Below is a small trained network, with its code and all its weights. Each question gives an input and a class and asks what happens when units are switched off, that is, made to give their printed mean instead of their output.

import numpy as np


def w(rows, s, z=0):
    codes = np.array(rows[::2]) - 128.0
    scale = np.full(codes.shape[1], s)
    scale[-1] = z or s
    return codes * scale


def norm(h):
    return h / np.sqrt((h * h).mean(-1, keepdims=True) + 1e-5)


def f(y):
    return y / 2 * (1 + np.tanh(0.7978845608 * (y + 0.044715 * y**3)))


def log_softmax(a):
    a = a - a.max(-1, keepdims=True)
    return a - np.log(np.exp(a).sum(-1, keepdims=True))


def net(x, mask):
    res = np.array(x, float).reshape(1, 6) / 4 @ E
    u = 0
    for l in range(4):
        y = f(norm(res) @ A[l][:, :-1].T + A[l][:, -1])
        res = res + np.where(mask[u : u + 7], y, B[l][:, -1]) @ B[l][:, :-1]
        u += 7
    return log_softmax(norm(res)[-1] @ U[:, :-1].T + U[:, -1])


A, B = {}, {}
E = w([
[58,95,193,81,118],'x0',
[129,137,129,117,125],'x1',
[176,136,131,62,255],'x2',
[127,132,127,123,125],'x3',
[212,75,165,49,183],'x4',
[129,129,127,126,127],'x5',
],0.0046)
A[0] = w([
[21,71,142,88,152,143],'L0N0',
[149,125,115,157,174,13],'L0N1',
[1,108,77,71,210,4],'L0N2',
[56,144,211,138,192,19],'L0N3',
[141,215,19,153,209,95],'L0N4',
[110,54,220,76,96,30],'L0N5',
[238,116,105,159,101,72],'L0N6',
],0.0063,0.0014)
B[0] = w([
[137,112,197,122,125,220],'L0N0',
[115,137,127,152,113,118],'L0N1',
[235,140,223,149,3,182],'L0N2',
[131,146,176,141,65,165],'L0N3',
[73,137,140,166,211,252],'L0N4',
[71,37,86,71,190,228],'L0N5',
[231,228,217,113,15,187],'L0N6',
],0.0076,0.0026)
A[1] = w([
[159,236,129,228,218,250],'L1N0',
[117,123,205,44,60,188],'L1N1',
[45,117,169,155,95,91],'L1N2',
[67,34,165,77,167,132],'L1N3',
[33,1,180,112,133,174],'L1N4',
[135,163,65,145,96,125],'L1N5',
[89,62,89,196,139,175],'L1N6',
],0.0058,0.002)
B[1] = w([
[70,12,146,71,86,252],'L1N0',
[82,156,188,210,128,218],'L1N1',
[145,214,58,168,162,170],'L1N2',
[109,141,161,88,180,206],'L1N3',
[143,114,109,101,254,242],'L1N4',
[195,66,85,89,159,139],'L1N5',
[179,108,138,66,119,164],'L1N6',
],0.0077,0.0042)
A[2] = w([
[185,197,203,192,90,197],'L2N0',
[187,109,66,213,220,6],'L2N1',
[171,80,135,76,69,213],'L2N2',
[200,126,238,59,150,223],'L2N3',
[193,108,111,142,245,142],'L2N4',
[42,212,80,253,192,118],'L2N5',
[152,92,151,93,112,169],'L2N6',
],0.0064,0.0016)
B[2] = w([
[201,22,255,128,65,190],'L2N0',
[189,108,129,105,79,115],'L2N1',
[146,195,80,115,76,165],'L2N2',
[157,156,95,226,18,254],'L2N3',
[30,231,116,1,154,186],'L2N4',
[217,207,200,90,232,186],'L2N5',
[173,173,32,126,104,157],'L2N6',
],0.0057,0.0045)
A[3] = w([
[90,151,60,175,88,97],'L3N0',
[168,101,203,143,140,213],'L3N1',
[151,131,182,61,152,163],'L3N2',
[72,140,69,102,186,85],'L3N3',
[200,113,5,94,109,254],'L3N4',
[155,136,105,100,134,208],'L3N5',
[116,142,174,107,169,181],'L3N6',
],0.012,0.002)
B[3] = w([
[110,144,88,126,169,177],'L3N0',
[217,138,56,158,84,226],'L3N1',
[145,187,43,192,158,228],'L3N2',
[159,63,195,116,15,254],'L3N3',
[94,147,31,99,112,219],'L3N4',
[3,86,129,173,170,149],'L3N5',
[184,202,144,171,126,235],'L3N6',
],0.0077,0.0051)
U = w([
[76,131,5,107,92,243],'0',
[227,149,134,156,26,167],'1',
[180,231,143,176,205,151],'2',
[111,138,178,53,226,4],'3',
[66,42,165,99,85,38],'4',
],0.014,0.0019)

Each question gives the input, the list of numbers given to net, and the class t.
The units are the neurons (one row each of A and B). Each row of codes is followed by its name. A weight is (code - 128) times the scale printed after its matrix; where a second scale follows, it is the last column's (A, B and U).
mask holds one flag per neuron, layer by layer. A switched-off neuron (its flag False) gives its mean, the last column of its row in B, instead of its output. The means were averaged over made-up inputs and are rounded, as every weight is.
A unit's drop is (log p(t) with every unit on - log p(t) with that unit switched off) / (log p(t) with every unit on - log p(t) with every unit switched off).
The circuit of an input: a set's keep is (log p(t) with only the set's units on - log p(t) with every unit switched off) / (log p(t) with every unit on - log p(t) with every unit switched off). Starting from the 12 units with the biggest drops (on a tie, the unit counted first), units are removed one at a time, each time the one whose removal leaves the highest keep (on an exact tie, the one counted first), for as long as the keep stays at least 0.8.
units of the circuit, in order: the units of the circuit, biggest drop first
most important unit: the unit with the biggest drop
top k neurons: the k neurons with the biggest drops, biggest first
k most important neurons of layer l: the k neurons of layer l with the biggest drops, biggest first
drop when u is switched off: that unit's drop, to one decimal
input [-7,0,-2,-3,-1,0], class 0: most important unit : L1N0
input [-4,1,8,-7,-6,-3], class 4: top 3 neurons : L1N0, L0N4, L3N3
input [6,-4,-1,-4,6,-6], class 3: top 3 neurons : L0N5, L0N6, L1N4
input [2,-2,8,-3,0,-4], class 1: units of the circuit, in order : L2N3, L0N2
input [0,7,4,-1,-1,-1], class 4: top 3 neurons : L1N0, L0N4, L0N6
input [-7,-6,-8,-1,-2,6], class 0: top 2 neurons : L0N2, L1N1
input [3,-7,-6,2,-7,5], class 2: top 4 neurons : L1N0, L2N5, L0N6, L0N2
input [3,0,-8,-6,4,5], class 3: units of the circuit, in order : L1N4, L0N5
input [1,-4,-6,7,-4,-6], class 2: units of the circuit, in order : L1N0, L2N5
input [-5,-8,6,0,-5,-2], class 4: top 2 neurons : L1N0, L0N4
input [-4,6,4,8,-8,-2], class 4: units of the circuit, in order : L1N0, L0N4, L3N3
input [-5,1,5,-3,-8,8], class 4: units of the circuit, in order : L1N0, L0N4, L3N3
input [2,-5,-7,0,2,-8], class 3: top 3 neurons : L1N4, L0N2, L0N6
input [6,0,6,-7,-7,3], class 1: units of the circuit, in order : L0N2
input [3,3,-7,-3,-8,6], class 2: 2 most important neurons of layer 0 : L0N6, L0N2
input [5,4,-5,5,7,-6], class 3: top 2 neurons : L0N5, L1N4
input [-2,3,-3,5,0,-3], class 0: 2 most important neurons of layer 1 : L1N5, L1N1
input [-5,-8,1,4,4,-3], class 0: top 4 neurons : L1N0, L0N2, L0N0, L1N1
input [7,-2,4,-2,5,-1], class 2: 2 most important neurons of layer 3 : L3N2, L3N6
input [6,5,-6,-6,-3,3], class 2: most important unit : L2N5
input [6,-8,0,-7,-7,-3], class 2: 2 most important neurons of layer 1 : L1N2, L1N4
input [2,-3,0,-3,3,-5], class 3: top 2 neurons : L0N5, L1N4
input [4,7,-1,3,7,4], class 3: 2 most important neurons of layer 3 : L3N3, L3N1
input [7,8,4,6,-7,-7], class 1: drop when L0N2 is switched off : 1.9
input [-1,-5,3,-3,-6,-1], class 4: drop when L1N0 is switched off : 1.4
input [-2,-8,-8,5,-2,-3], class 0: drop when L1N3 is switched off : 0.0
input [6,8,8,5,8,-1], class 2: units of the circuit, in order : L3N2
input [8,3,6,-7,6,-8], class 2: drop when L3N2 is switched off : 0.1
input [6,-5,7,4,2,-8], class 2: 2 most important neurons of layer 0 : L0N6, L0N5
